Here is a tiny trained network, its code and every weight. The questions are about switching its units off for an input and a target symbol, where a switched-off unit gives its printed mean instead of its output.

import numpy as np


def w(rows, s, z=0):
    codes = np.array(rows[::2]) - 128.0
    scale = np.full(codes.shape[1], s)
    scale[-1] = z or s
    return codes * scale


def f(y):
    return np.maximum(y, 0)


def softmax(a):
    e = np.exp(a - a.max(-1, keepdims=True))
    return e / e.sum(-1, keepdims=True)


def log_softmax(a):
    a = a - a.max(-1, keepdims=True)
    return a - np.log(np.exp(a).sum(-1, keepdims=True))


def net(x, mask):
    ids = ['ΓΘΦαβεπψ'.index(c) for c in x.split()]
    T = len(ids)
    res = E[ids] + P[:T]
    u = 0
    for l in range(2):
        r = res
        for j in range(2):
            rows = slice(2 * j, 2 * j + 2)
            q, k, v = (r @ M[l][rows].T for M in (Q, K, V))
            z = softmax(np.where(np.tri(T) > 0, q @ k.T / 2**0.5, -1e9)) @ v
            o = O[l][rows]
            res = res + np.where(mask[u + j], z, o[:, -1]) @ o[:, :-1]
        u += 2
        y = f(res @ A[l][:, :-1].T + A[l][:, -1])
        res = res + np.where(mask[u : u + 8], y, B[l][:, -1]) @ B[l][:, :-1]
        u += 8
    return log_softmax(res[-1] @ U[:, :-1].T + U[:, -1])


Q, K, V, O, A, B = {}, {}, {}, {}, {}, {}
E = w([
[97,212,241,127,58,166],'Γ',
[97,141,225,154,90,117],'Θ',
[132,178,125,246,59,192],'Φ',
[12,21,191,231,56,117],'α',
[82,213,139,149,130,180],'β',
[26,63,51,82,69,104],'ε',
[80,152,89,186,178,132],'π',
[81,146,175,143,167,109],'ψ',
],0.013)
P = w([
[221,123,169,31,254,29],'0',
[149,168,138,79,240,45],'1',
[140,176,133,94,215,48],'2',
[110,195,125,105,204,78],'3',
[102,186,125,121,191,83],'4',
[105,189,109,123,170,115],'5',
[128,194,115,123,161,94],'6',
[118,164,111,148,146,117],'7',
[129,157,108,141,130,139],'8',
[128,142,114,156,118,168],'9',
[146,93,94,155,139,176],'10',
[178,85,102,155,145,188],'11',
[189,63,124,167,125,191],'12',
[188,60,117,149,139,180],'13',
],0.0037)
Q[0] = w([
[131,116,86,97,100,114],'0.h0',
[217,120,81,3,123,121],'0.h0',
[143,116,193,132,112,147],'0.h1',
[116,134,113,151,94,121],'0.h1',
],0.054)
K[0] = w([
[66,211,172,151,111,49],'0.h0',
[179,143,243,116,254,142],'0.h0',
[175,94,176,172,132,158],'0.h1',
[87,166,114,147,96,125],'0.h1',
],0.038)
V[0] = w([
[189,115,134,4,187,106],'0.h0',
[141,73,96,99,86,165],'0.h0',
[112,130,111,213,138,183],'0.h1',
[143,84,145,137,90,174],'0.h1',
],0.012)
O[0] = w([
[35,187,152,193,143,85,5],'0.h0',
[112,143,126,120,1,87,140],'0.h0',
[218,75,72,141,159,96,203],'0.h1',
[108,123,122,142,181,108,153],'0.h1',
],0.0074,0.011)
A[0] = w([
[163,191,71,182,166,79,3],'0.n0',
[126,225,51,141,194,142,88],'0.n1',
[161,246,128,116,124,156,51],'0.n2',
[83,101,70,51,163,97,71],'0.n3',
[112,143,119,48,134,8,17],'0.n4',
[130,146,117,98,138,127,124],'0.n5',
[162,165,171,51,141,137,110],'0.n6',
[164,129,159,50,197,64,65],'0.n7',
],0.011,0.0071)
B[0] = w([
[123,6,180,119,120,89,146],'0.n0',
[127,86,37,146,106,154,177],'0.n1',
[96,114,126,83,17,171,164],'0.n2',
[143,173,232,124,42,162,190],'0.n3',
[117,139,178,158,215,217,133],'0.n4',
[115,114,116,135,118,123,150],'0.n5',
[128,96,83,130,155,138,255],'0.n6',
[148,175,69,136,101,171,206],'0.n7',
],0.014,0.0026)
Q[1] = w([
[120,97,136,42,102,112],'1.h0',
[67,151,156,167,114,123],'1.h0',
[184,50,219,179,88,71],'1.h1',
[95,74,108,173,33,253],'1.h1',
],0.022)
K[1] = w([
[97,115,97,115,71,118],'1.h0',
[33,216,149,36,222,106],'1.h0',
[211,179,190,79,237,3],'1.h1',
[153,156,95,245,11,14],'1.h1',
],0.02)
V[1] = w([
[61,73,175,188,120,106],'1.h0',
[69,47,96,5,184,115],'1.h0',
[133,174,103,179,47,53],'1.h1',
[156,153,124,79,124,124],'1.h1',
],0.013)
O[1] = w([
[203,29,118,72,136,101,11],'1.h0',
[55,49,149,57,137,29,70],'1.h0',
[217,201,90,109,102,3,32],'1.h1',
[103,172,160,113,146,150,18],'1.h1',
],0.0057,0.0011)
A[1] = w([
[86,133,76,146,251,91,26],'1.n0',
[47,137,39,131,170,92,111],'1.n1',
[70,157,53,75,124,103,59],'1.n2',
[114,131,219,176,185,53,71],'1.n3',
[81,179,108,75,232,120,2],'1.n4',
[143,143,98,45,168,130,110],'1.n5',
[154,127,70,146,114,99,69],'1.n6',
[104,150,172,149,221,96,218],'1.n7',
],0.017,0.0071)
B[1] = w([
[171,151,145,253,77,163,157],'1.n0',
[44,125,87,59,131,60,184],'1.n1',
[164,125,128,143,154,165,161],'1.n2',
[90,167,90,190,125,105,161],'1.n3',
[186,149,110,146,90,102,138],'1.n4',
[123,106,145,145,119,114,193],'1.n5',
[106,110,137,115,135,146,254],'1.n6',
[127,141,174,84,218,85,163],'1.n7',
],0.028,0.0054)
U = w([
[159,149,58,166,130,105,155],'Γ',
[71,103,78,195,127,163,10],'Θ',
[168,19,75,145,163,133,149],'Φ',
[15,132,191,141,90,222,78],'α',
[182,146,1,158,197,238,241],'β',
[108,124,124,147,206,167,95],'ε',
[106,124,37,107,152,163,9],'π',
[165,173,96,62,71,122,253],'ψ',
],0.0046,0.0025)

Each question gives the input, a string of symbols that net reads in full, and the target symbol t.
The units are the heads (2 rows each of Q, K, V and O) and the neurons (one row each of A and B). Each row of codes is followed by its name. A weight is (code - 128) times the scale printed after its matrix; where a second scale follows, it is the last column's (O, A, B and U).
mask holds one flag per unit, layer by layer, with each layer's heads first. A switched-off unit (its flag False) gives its mean, the last column of its rows in O or B, instead of its output. The means were averaged over made-up inputs and are rounded, as every weight is.
A unit's drop is (log p(t) with every unit on - log p(t) with that unit switched off) / (log p(t) with every unit on - log p(t) with every unit switched off).
The circuit of an input: a set's keep is (log p(t) with only the set's units on - log p(t) with every unit switched off) / (log p(t) with every unit on - log p(t) with every unit switched off). Starting from the 12 units with the biggest drops (on a tie, the unit counted first), units are removed one at a time, each time the one whose removal leaves the highest keep (on an exact tie, the one counted first), for as long as the keep stays at least 0.8.
circuit, biggest first: the units of the circuit, biggest drop first
k most important neurons: the k neurons with the biggest drops, biggest first
top k neurons in layer l: the k neurons of layer l with the biggest drops, biggest first
heads that matter: for each layer, one digit per head in row order, 1 if its drop is at least 0.15 and else 0, layers parted by /
input Θ ψ Θ Γ β, target π: circuit, biggest first -> 1.n1; 0.n1; 0.h0; 1.h0
input α π α β, target Φ: circuit, biggest first -> 1.h0; 1.n5; 0.h0
input Θ α α ε, target α: top 2 neurons in layer 0 -> 0.n3; 0.n4
input ε ψ Θ Φ Θ Θ ψ Γ π, target π: circuit, biggest first -> 1.n1; 0.h0
input α π Φ ψ Γ ψ Θ Θ β Γ, target β: heads that matter -> 11 / 10
input ε Γ π α π Θ Θ, target Γ: circuit, biggest first -> 0.h0; 1.n3; 1.h1
input Θ α ε Θ α α ψ, target ε: heads that matter -> 10 / 00
input Φ Γ ψ Θ π Γ ψ Θ ε ε ε ε Θ β, target ψ: 3 most important neurons -> 0.n3; 0.n6; 0.n2
input Θ Γ α α ψ, target Φ: circuit, biggest first -> 1.h0; 1.n5
input Φ π Γ α Θ Γ ε ψ, target ε: heads that matter -> 10 / 01
input ψ Φ β Θ α π, target Φ: circuit, biggest first -> 0.h0; 1.h0; 1.n5
input Θ Θ Θ π ψ ψ π, target Θ: heads that matter -> 10 / 10
input Θ α β π, target Φ: circuit, biggest first -> 1.h0; 1.n5
input β α Θ, target Φ: circuit, biggest first -> 1.h0; 1.n5; 0.h0
input ψ ψ Γ β Θ ψ Θ Φ ε α ψ α ψ ε, target ψ: circuit, biggest first -> 0.n3; 1.h1
input ε ε Θ Γ, target ψ: 2 most important neurons -> 0.n2; 0.n3
input ψ Θ ε Φ Φ ψ Φ Θ Φ Φ ψ Γ π, target π: 3 most important neurons -> 1.n1; 0.n3; 0.n1
input ε β ψ ψ α ψ ψ Θ ε, target ψ: circuit, biggest first -> 0.n3; 1.h1; 0.h0
input Γ α α ε Γ Θ, target Γ: top 2 neurons in layer 0 -> 0.n2; 0.n6
input α ψ Θ β β, target Φ: circuit, biggest first -> 1.h0; 0.h0; 1.n5
input Θ Θ Γ ψ, target Γ: top 2 neurons in layer 1 -> 1.n4; 1.n0
input Θ ψ β Θ π Θ Θ Θ, target ε: top neuron in layer 0 -> 0.n1
input β Γ α ψ α Θ β Θ Θ α Θ Θ Γ, target Φ: top neuron in layer 1 -> 1.n5
input Θ ψ π ψ, target Γ: top 3 neurons in layer 1 -> 1.n0; 1.n4; 1.n1
